Here is a tiny trained network, its code and every weight. The questions are about switching its units off for an input and a class, where a switched-off unit gives its printed mean instead of its output.

import numpy as np


def w(rows, s, z=0):
    codes = np.array(rows[::2]) - 128.0
    scale = np.full(codes.shape[1], s)
    scale[-1] = z or s
    return codes * scale


def f(y):
    return np.maximum(y, 0)


def log_softmax(a):
    a = a - a.max(-1, keepdims=True)
    return a - np.log(np.exp(a).sum(-1, keepdims=True))


def net(x, mask):
    res = np.array(x, float).reshape(1, 2) / 4 @ E
    y = f(res @ A[0][:, :-1].T + A[0][:, -1])
    res = res + np.where(mask, y, B[0][:, -1]) @ B[0][:, :-1]
    return log_softmax(res[-1] @ U[:, :-1].T + U[:, -1])


A, B = {}, {}
E = w([
[171,90,56,138,63],'x0',
[249,95,144,74,144],'x1',
],0.016)
A[0] = w([
[102,133,132,171,169,108],'n1',
[100,164,115,146,94,177],'n2',
[20,114,79,160,106,138],'n3',
[137,132,133,165,125,198],'n4',
[163,98,3,155,30,146],'n5',
[177,153,152,124,187,92],'n6',
[94,145,121,159,150,84],'n7',
[154,119,55,166,151,201],'n8',
[102,125,224,131,157,124],'n9',
[50,111,101,189,151,113],'n10',
[94,114,113,150,166,94],'n11',
[99,147,182,166,75,94],'n12',
[116,111,115,173,176,188],'n13',
[139,137,152,169,168,214],'n14',
[163,70,133,84,193,75],'n15',
[101,159,235,143,212,126],'n16',
[94,131,230,103,176,69],'n17',
[245,106,166,145,156,130],'n18',
[93,99,151,102,205,176],'n19',
[110,106,96,132,70,78],'n20',
[158,130,50,147,60,76],'n21',
[230,131,143,131,94,86],'n22',
[163,130,127,111,146,254],'n23',
[107,144,114,156,139,124],'n24',
[111,120,152,107,65,234],'n25',
[83,107,65,170,103,78],'n26',
],0.013,0.0094)
B[0] = w([
[148,138,151,118,103,154],'n1',
[89,121,105,111,114,174],'n2',
[84,185,125,91,83,211],'n3',
[80,122,62,139,151,163],'n4',
[230,111,140,183,190,248],'n5',
[154,166,165,126,70,159],'n6',
[145,151,167,120,89,152],'n7',
[123,118,77,160,181,185],'n8',
[203,108,124,135,154,181],'n9',
[108,162,139,82,86,187],'n10',
[146,141,156,115,97,145],'n11',
[140,153,150,103,98,153],'n12',
[89,143,78,150,142,162],'n13',
[66,111,31,143,184,173],'n14',
[129,156,167,102,68,166],'n15',
[227,112,140,180,160,213],'n16',
[238,126,169,149,125,183],'n17',
[87,174,137,92,65,207],'n18',
[149,116,92,164,160,180],'n19',
[188,158,163,145,128,156],'n20',
[236,108,181,138,144,187],'n21',
[139,186,189,101,64,186],'n22',
[3,165,4,133,150,198],'n23',
[121,141,127,115,110,151],'n24',
[17,100,2,159,178,182],'n25',
[188,170,182,102,62,170],'n26',
],0.022,0.019)
U = w([
[251,139,124,165,185,104],'0',
[117,206,136,21,2,81],'1',
[28,121,10,136,235,253],'2',
[93,79,160,27,202,87],'3',
[59,63,175,113,138,93],'4',
],0.0084,0.0049)

Each question gives the input, the list of numbers given to net, and the class t.
The units are the neurons (one row each of A and B). Each row of codes is followed by its name. A weight is (code - 128) times the scale printed after its matrix; where a second scale follows, it is the last column's (A, B and U).
mask holds one flag per neuron, in row order. A switched-off neuron (its flag False) gives its mean, the last column of its row in B, instead of its output. The means were averaged over made-up inputs and are rounded, as every weight is.
A unit's drop is (log p(t) with every unit on - log p(t) with that unit switched off) / (log p(t) with every unit on - log p(t) with every unit switched off).
most important unit: the unit with the biggest drop
k most important neurons: the k neurons with the biggest drops, biggest first
drop of u: that unit's drop, to one decimal
input [-3,-3], class 2: 2 most important neurons	(n5; n21)
input [3,1], class 2: most important unit	n16
input [1,-3], class 2: 2 most important neurons	(n22; n18)
input [5,7], class 1: 2 most important neurons	(n18; n22)
input [-3,-1], class 2: 2 most important neurons	(n5; n21)
input [3,-4], class 1: 4 most important neurons	(n26; n3; n16; n23)
input [3,2], class 2: 2 most important neurons	(n16; n17)
input [0,4], class 1: drop of n18	0.1
input [2,2], class 2: drop of n15	0.0
input [6,-8], class 1: drop of n3	2.5
